Below is a small trained network, with its code and all its weights. Each question gives an input and a class and asks what happens when units are switched off, that is, made to give their printed mean instead of their output.

import numpy as np


def w(rows, s, z=0):
    codes = np.array(rows[::2]) - 128.0
    scale = np.full(codes.shape[1], s)
    scale[-1] = z or s
    return codes * scale


def f(y):
    return np.maximum(y, 0)


def log_softmax(a):
    a = a - a.max(-1, keepdims=True)
    return a - np.log(np.exp(a).sum(-1, keepdims=True))


def net(x, mask):
    res = np.array(x, float).reshape(1, 6) / 4 @ E
    y = f(res @ A[0][:, :-1].T + A[0][:, -1])
    res = res + np.where(mask, y, B[0][:, -1]) @ B[0][:, :-1]
    return log_softmax(res[-1] @ U[:, :-1].T + U[:, -1])


A, B = {}, {}
E = w([
[181,144,125,170,44],'x0',
[179,184,69,111,202],'x1',
[106,169,85,27,95],'x2',
[203,16,116,79,176],'x3',
[1,75,175,73,120],'x4',
[58,32,54,181,159],'x5',
],0.0085)
A[0] = w([
[213,173,76,123,135,151],'n0',
[134,78,74,104,179,200],'n1',
[143,47,77,117,122,242],'n2',
[181,155,144,37,179,255],'n3',
[57,175,65,66,121,140],'n4',
[135,184,146,181,108,167],'n5',
[116,205,126,214,142,154],'n6',
[90,96,148,208,133,174],'n7',
[116,112,245,78,138,65],'n8',
[125,140,219,60,78,146],'n9',
[160,138,183,65,56,187],'n10',
[105,19,145,139,161,200],'n11',
[90,132,80,130,164,116],'n12',
[122,12,144,142,94,253],'n13',
[62,171,29,74,159,124],'n14',
[219,140,94,122,65,155],'n15',
[196,138,117,104,180,171],'n16',
[214,78,95,138,175,238],'n17',
[90,122,184,76,151,218],'n18',
[159,133,115,82,15,107],'n19',
[159,191,124,183,3,195],'n20',
[128,105,244,99,81,181],'n21',
[128,144,96,201,191,251],'n22',
[68,71,116,117,154,146],'n23',
],0.012,0.0031)
B[0] = w([
[199,159,175,171,119,219],'n0',
[166,118,82,197,153,205],'n1',
[133,127,100,202,121,212],'n2',
[160,118,140,78,112,228],'n3',
[96,236,47,25,160,214],'n4',
[88,80,219,175,115,198],'n5',
[136,108,229,150,135,209],'n6',
[116,55,125,134,137,208],'n7',
[95,72,223,1,174,205],'n8',
[83,140,198,50,104,224],'n9',
[117,158,154,89,54,218],'n10',
[46,93,48,199,212,249],'n11',
[108,151,130,128,160,171],'n12',
[58,105,82,144,117,246],'n13',
[159,195,24,55,171,209],'n14',
[162,179,145,167,52,215],'n15',
[214,134,144,95,159,202],'n16',
[181,132,87,172,156,229],'n17',
[53,119,116,8,221,217],'n18',
[66,223,141,170,48,198],'n19',
[89,126,169,158,82,250],'n20',
[85,91,127,81,114,224],'n21',
[175,66,165,151,226,204],'n22',
[123,135,97,154,196,222],'n23',
],0.0079,0.011)
U = w([
[104,102,161,61,149,174],'0',
[121,107,174,164,150,208],'1',
[251,149,109,157,146,41],'2',
[121,186,130,153,67,2],'3',
[113,86,55,195,165,125],'4',
[136,199,44,96,160,208],'5',
],0.013,0.0016)

Each question gives the input, the list of numbers given to net, and the class t.
The units are the neurons (one row each of A and B). Each row of codes is followed by its name. A weight is (code - 128) times the scale printed after its matrix; where a second scale follows, it is the last column's (A, B and U).
mask holds one flag per neuron, in row order. A switched-off neuron (its flag False) gives its mean, the last column of its row in B, instead of its output. The means were averaged over made-up inputs and are rounded, as every weight is.
A unit's drop is (log p(t) with every unit on - log p(t) with that unit switched off) / (log p(t) with every unit on - log p(t) with every unit switched off).
The circuit of an input: a set's keep is (log p(t) with only the set's units on - log p(t) with every unit switched off) / (log p(t) with every unit on - log p(t) with every unit switched off). Starting from the 12 units with the biggest drops (on a tie, the unit counted first), units are removed one at a time, each time the one whose removal leaves the highest keep (on an exact tie, the one counted first), for as long as the keep stays at least 0.8.
circuit, biggest first: the units of the circuit, biggest drop first
unit that matters most: the unit with the biggest drop
k most important neurons: the k neurons with the biggest drops, biggest first
drop of u: that unit's drop, to one decimal
input [-6,3,-3,-8,-2,-7], class 1: circuit, biggest first -> n6
input [6,7,6,1,5,-6], class 3: circuit, biggest first -> n19; n10
input [7,2,8,6,3,-6], class 3: 2 most important neurons -> n19; n15
input [-6,1,5,4,1,6], class 5: 2 most important neurons -> n14; n4
input [-6,1,-1,-6,-5,-5], class 1: 3 most important neurons -> n5; n6; n17
input [3,-1,-4,8,-7,3], class 2: 4 most important neurons -> n16; n0; n15; n17
input [0,-4,8,5,1,6], class 4: 2 most important neurons -> n11; n2
input [6,-1,6,6,-4,-1], class 3: 2 most important neurons -> n19; n22
input [0,1,-3,-8,-1,-4], class 1: 2 most important neurons -> n6; n5
input [2,-1,-5,-8,-8,2], class 1: drop of n18 -> 0.0
input [3,1,4,0,-4,1], class 2: drop of n21 -> 0.1
input [7,-7,-5,6,7,2], class 4: drop of n11 -> 0.3
input [-4,-2,-1,-4,-3,2], class 1: drop of n13 -> 0.2
input [3,-5,-7,-7,-7,7], class 1: unit that matters most -> n6
